After every row comes roughly how far along a hidden order it lies, from 0 to 12.
-41, 3, -11, -18, 5, -19, 8, -14, 14, -3, -16, 22, 0, 1, 5, 8, -19, 5, 14, 30, 17, 13, 22, 11, -26, -10, 19, 5, 7, -4, 9, 27, -6, 12, -20 -> 0
-30, 3, 14, 5, 22, -17, 1, -10, 3, 7, -2, -3, 13, 28, -14, 17, 7, 34, 8, 1, -5, 11, 7, -9, 9, 1, -2, 5, 34, 5, -1, 24, 0, 33, 10 -> 4
-45, 6, -11, 9, 7, -15, 11, -37, 8, 9, -35, 22, 18, 25, -23, 26, -9, 34, 5, 9, 7, 13, 3, -12, -20, -1, 9, 10, 29, 0, -4, 22, -10, 32, -2 -> 1
-26, 1, -18, 20, 23, -13, 9, -27, -4, 7, -31, 24, 15, -1, -32, 9, -2, 33, 13, -1, 3, 9, 24, 3, -35, 0, 10, 7, 4, -10, -20, 16, 2, 34, -9 -> 5
-35, -7, -14, -17, 0, -32, 8, -44, -23, -12, -7, -10, -11, 12, 5, 18, -2, -9, -5, 21, 33, 2, 54, -6, -21, -4, 9, -3, 10, -15, 7, 13, -12, -4, -5 -> 3
-47, -1, -7, -14, 17, -21, 8, -12, 14, 5, -47, 35, 6, 0, -10, 7, -17, 18, 15, 10, 5, 13, 14, 10, -25, -2, 13, 8, 4, 6, -7, 30, -8, 10, -24 -> 2
-25, 0, -19, -13, 9, -12, 3, -22, -21, -19, -27, 23, 1, 4, -16, -1, -22, 47, 16, 33, -12, 18, 7, 24, -41, -6, 14, 0, 0, -4, -8, 24, 4, 29, -28 -> 6
-28, 3, 12, -9, 13, -33, 7, -11, -20, -2, -34, 14, 2, -9, -17, 3, -16, 14, 12, 13, 10, 14, 25, 26, -36, -5, 13, 1, 2, -3, -1, 17, -1, 19, -5 -> 6
-30, 5, -17, 9, 24, -9, 10, -25, 4, 4, -17, 22, 13, -15, -21, 1, -8, -11, 22, 10, 19, 10, 40, 20, -32, -14, 21, 13, 3, -9, -6, 27, 4, 26, -2 -> 1
-8, -2, -28, 21, 32, -30, 12, -13, -54, 7, -41, 13, -2, -12, -18, 5, 3, 7, 5, 1, 23, 9, 34, 12, -39, -8, 16, 3, 0, -20, -16, 18, -6, 23, -5 -> 10
-20, 1, -6, 9, 20, -23, 12, -15, -3, 3, -36, 13, 5, -1, -21, 18, -3, 12, 1, 1, 4, 9, 31, 9, -16, -6, 9, 8, 11, 0, -15, 21, 2, 19, -3 -> 3
-28, 10, -12, 5, 11, -16, 2, -20, -19, -9, -15, 14, 8, -12, -23, 6, -25, 44, 20, 40, -5, 20, -2, 30, -50, -11, 23, 3, -3, -8, -1, 7, 8, 42, -15 -> 4
-27, 4, -7, 14, 1, -15, 11, -34, -4, 6, -38, 21, 10, 18, -27, 20, -14, 30, 0, 16, 6, 11, 16, 0, -29, -3, 9, 7, 20, -6, -9, 17, -4, 20, -7 -> 3
-19, 5, 24, 7, 32, -35, 5, -11, -4, 4, -20, -6, 6, 1, -13, 13, 0, -1, 5, 12, 18, 11, 30, 14, -20, -4, 12, -5, -1, -1, 2, 10, -2, 21, 1 -> 5
-38, 1, -8, -13, 32, -32, 1, -6, -60, 5, -43, 25, 8, 4, -7, -13, -16, 22, 35, 14, 7, 20, -4, 32, -39, -6, 18, -1, -3, -5, 1, 37, -15, 20, -22 -> 12
-29, -11, -16, -13, 19, -24, 3, -10, -44, -12, -26, 13, -16, -7, -12, -1, 7, 3, 7, 14, 19, 11, 37, 7, -28, -5, 5, -5, 8, -8, -3, 25, 1, 7, -16 -> 7
-4, -1, -19, 7, 16, -21, 17, -43, -26, 1, -31, 8, 8, 21, -10, 14, -10, 1, 5, 3, 11, 7, 41, 12, -22, -8, 12, 9, 8, -14, -16, 22, -12, 12, 1 -> 8
-35, 2, -6, -18, 16, -14, 7, -22, -17, -17, -46, 29, 6, -2, -22, 5, -14, 19, 16, 16, -6, 27, 2, 22, -27, -10, 10, 2, 8, 15, -4, 31, 5, 33, -12 -> 5
-45, 5, -17, 0, 17, -10, 6, -19, 26, 1, -34, 33, 12, 9, -12, 19, -17, 40, 16, 26, -5, 19, -9, 5, -28, -5, 18, 6, 2, 6, -4, 24, -4, 25, -31 -> 0
-12, 5, -4, 5, 30, -43, 8, -32, -24, -15, -16, -17, -3, -39, -19, 13, -3, -8, 4, 20, 22, 10, 56, 42, -50, -16, 27, -1, -33, -10, -4, -11, 8, 30, 7 -> 3
